Here is a tiny trained network, its code and every weight. The questions are about switching its units off for an input and a target symbol, where a switched-off unit gives its printed mean instead of its output.

import numpy as np


def w(rows, s, z=0):
    codes = np.array(rows[::2]) - 128.0
    scale = np.full(codes.shape[1], s)
    scale[-1] = z or s
    return codes * scale


def norm(h):
    return h / np.sqrt((h * h).mean(-1, keepdims=True) + 1e-5)


def f(y):
    return y / 2 * (1 + np.tanh(0.7978845608 * (y + 0.044715 * y**3)))


def softmax(a):
    e = np.exp(a - a.max(-1, keepdims=True))
    return e / e.sum(-1, keepdims=True)


def log_softmax(a):
    a = a - a.max(-1, keepdims=True)
    return a - np.log(np.exp(a).sum(-1, keepdims=True))


def net(x, mask):
    ids = ['ΛΞαβγδζηθμπστφψω'.index(c) for c in x.split()]
    T = len(ids)
    res = E[ids] + P[:T]
    u = 0
    for l in range(2):
        q, k, v = (norm(res) @ M[l].T for M in (Q, K, V))
        z = softmax(np.where(np.tri(T) > 0, q @ k.T / 3**0.5, -1e9)) @ v
        res = res + np.where(mask[u], z, O[l][:, -1]) @ O[l][:, :-1]
        u += 1
        y = f(norm(res) @ A[l][:, :-1].T + A[l][:, -1])
        res = res + np.where(mask[u : u + 8], y, B[l][:, -1]) @ B[l][:, :-1]
        u += 8
    return log_softmax(norm(res)[-1] @ U[:, :-1].T + U[:, -1])


Q, K, V, O, A, B = {}, {}, {}, {}, {}, {}
E = w([
[75,107,125],'Λ',
[154,116,105],'Ξ',
[170,143,109],'α',
[202,186,153],'β',
[153,116,105],'γ',
[218,118,65],'δ',
[169,140,108],'ζ',
[74,151,139],'η',
[50,252,76],'θ',
[128,95,139],'μ',
[128,96,135],'π',
[127,96,138],'σ',
[133,135,127],'τ',
[27,77,116],'φ',
[151,160,146],'ψ',
[133,145,160],'ω',
],0.0034)
P = w([
[212,173,117],'0',
[232,124,121],'1',
[253,106,126],'2',
[245,106,131],'3',
[240,109,136],'4',
[237,107,140],'5',
[234,108,142],'6',
[235,112,141],'7',
[236,114,131],'8',
[237,110,140],'9',
],0.00045)
Q[0] = w([
[153,170,41],'L0H1',
[241,115,125],'L0H1',
[186,190,3],'L0H1',
],0.0028)
K[0] = w([
[57,157,155],'L0H1',
[108,93,252],'L0H1',
[14,174,172],'L0H1',
],0.0034)
V[0] = w([
[188,70,98],'L0H1',
[116,233,2],'L0H1',
[51,231,147],'L0H1',
],0.0019)
O[0] = w([
[81,210,66,247],'L0H1',
[71,150,246,246],'L0H1',
[195,75,247,3],'L0H1',
],0.0014,0.00047)
A[0] = w([
[129,101,109,126],'L0N1',
[98,86,138,109],'L0N2',
[108,98,172,92],'L0N3',
[33,135,147,2],'L0N4',
[2,149,155,67],'L0N5',
[18,140,153,50],'L0N6',
[150,165,165,154],'L0N7',
[159,161,168,163],'L0N8',
],0.0043,0.0012)
B[0] = w([
[170,150,147,135],'L0N1',
[165,185,23,65],'L0N2',
[161,162,26,38],'L0N3',
[166,96,135,91],'L0N4',
[250,48,182,252],'L0N5',
[212,53,160,177],'L0N6',
[47,132,152,224],'L0N7',
[34,158,188,254],'L0N8',
],0.0014,0.00051)
Q[1] = w([
[87,35,157],'L1H1',
[165,58,249],'L1H1',
[47,175,42],'L1H1',
],0.0019)
K[1] = w([
[152,44,121],'L1H1',
[205,130,34],'L1H1',
[1,67,177],'L1H1',
],0.0023)
V[1] = w([
[214,109,4],'L1H1',
[238,107,193],'L1H1',
[141,70,185],'L1H1',
],0.0014)
O[1] = w([
[60,144,251,254],'L1H1',
[9,171,109,175],'L1H1',
[122,200,77,51],'L1H1',
],0.0016,0.00046)
A[1] = w([
[153,110,157,114],'L1N1',
[108,175,110,204],'L1N2',
[54,66,179,137],'L1N3',
[155,91,93,86],'L1N4',
[138,103,131,173],'L1N5',
[79,141,125,254],'L1N6',
[33,3,146,19],'L1N7',
[115,68,85,52],'L1N8',
],0.0038,0.00086)
B[1] = w([
[138,132,159,139],'L1N1',
[86,64,77,255],'L1N2',
[194,75,84,166],'L1N3',
[133,161,159,124],'L1N4',
[130,151,165,162],'L1N5',
[125,75,132,205],'L1N6',
[162,169,43,217],'L1N7',
[159,253,149,75],'L1N8',
],0.0021,0.00051)
U = w([
[195,56,91,37],'Λ',
[18,30,117,196],'Ξ',
[80,144,192,40],'α',
[128,7,15,206],'β',
[95,111,100,4],'γ',
[50,97,223,132],'δ',
[30,214,90,241],'ζ',
[172,198,220,118],'η',
[217,30,233,243],'θ',
[151,136,82,61],'μ',
[151,152,56,96],'π',
[150,131,83,55],'σ',
[180,163,97,96],'τ',
[193,180,117,138],'φ',
[147,137,108,10],'ψ',
[225,128,67,135],'ω',
],0.011,0.0034)

Each question gives the input, a string of symbols that net reads in full, and the target symbol t.
The units are the heads (3 rows each of Q, K, V and O) and the neurons (one row each of A and B). Each row of codes is followed by its name. A weight is (code - 128) times the scale printed after its matrix; where a second scale follows, it is the last column's (O, A, B and U).
mask holds one flag per unit, layer by layer, with each layer's heads first. A switched-off unit (its flag False) gives its mean, the last column of its rows in O or B, instead of its output. The means were averaged over made-up inputs and are rounded, as every weight is.
A unit's drop is (log p(t) with every unit on - log p(t) with that unit switched off) / (log p(t) with every unit on - log p(t) with every unit switched off).
The circuit of an input: a set's keep is (log p(t) with only the set's units on - log p(t) with every unit switched off) / (log p(t) with every unit on - log p(t) with every unit switched off). Starting from the 12 units with the biggest drops (on a tie, the unit counted first), units are removed one at a time, each time the one whose removal leaves the highest keep (on an exact tie, the one counted first), for as long as the keep stays at least 0.8.
units of the circuit, in order: the units of the circuit, biggest drop first
unit that matters most: the unit with the biggest drop
top k neurons: the k neurons with the biggest drops, biggest first
top k neurons in layer l: the k neurons of layer l with the biggest drops, biggest first
drop when u is switched off: that unit's drop, to one decimal
input ζ θ ζ, target θ: units of the circuit, in order => (L0H1 L1N7)
input η η ζ η η ω, target δ: unit that matters most => L0N5
input Ξ γ τ ζ η ζ ζ η γ Ξ, target η: top 3 neurons => (L1N7 L1N3 L0N5)
input ζ ζ α, target ζ: top 2 neurons => (L1N3 L0N5)
input γ ζ η ζ γ, target η: top 2 neurons in layer 1 => (L1N7 L1N3)
input σ γ δ φ θ τ, target Ξ: top 2 neurons => (L0N5 L0N6)
input ζ φ θ η ζ, target θ: top 4 neurons => (L1N7 L1N8 L0N2 L0N3)
input φ ζ ζ Ξ, target ζ: top 2 neurons in layer 1 => (L1N3 L1N7)
input π ζ η α, target η: top 3 neurons => (L1N3 L1N7 L0N2)
input ζ τ ζ ζ ζ Ξ γ, target ζ: top 2 neurons => (L1N3 L0N5)
input ζ ζ ζ Ξ, target ζ: top 3 neurons => (L1N3 L0N5 L0N6)
input γ ζ η ζ, target η: top 2 neurons => (L1N3 L1N7)
input φ ζ α γ, target ζ: top 3 neurons in layer 0 => (L0N5 L0N6 L0N4)
input π α ζ α η α, target η: top 2 neurons in layer 0 => (L0N2 L0N3)
input φ η α γ, target η: drop when L0N3 is switched off => 0.1
input ζ φ η π ζ φ η, target θ: drop when L0N5 is switched off => 0.6
input γ ζ η η, target θ: drop when L0N5 is switched off => 0.3
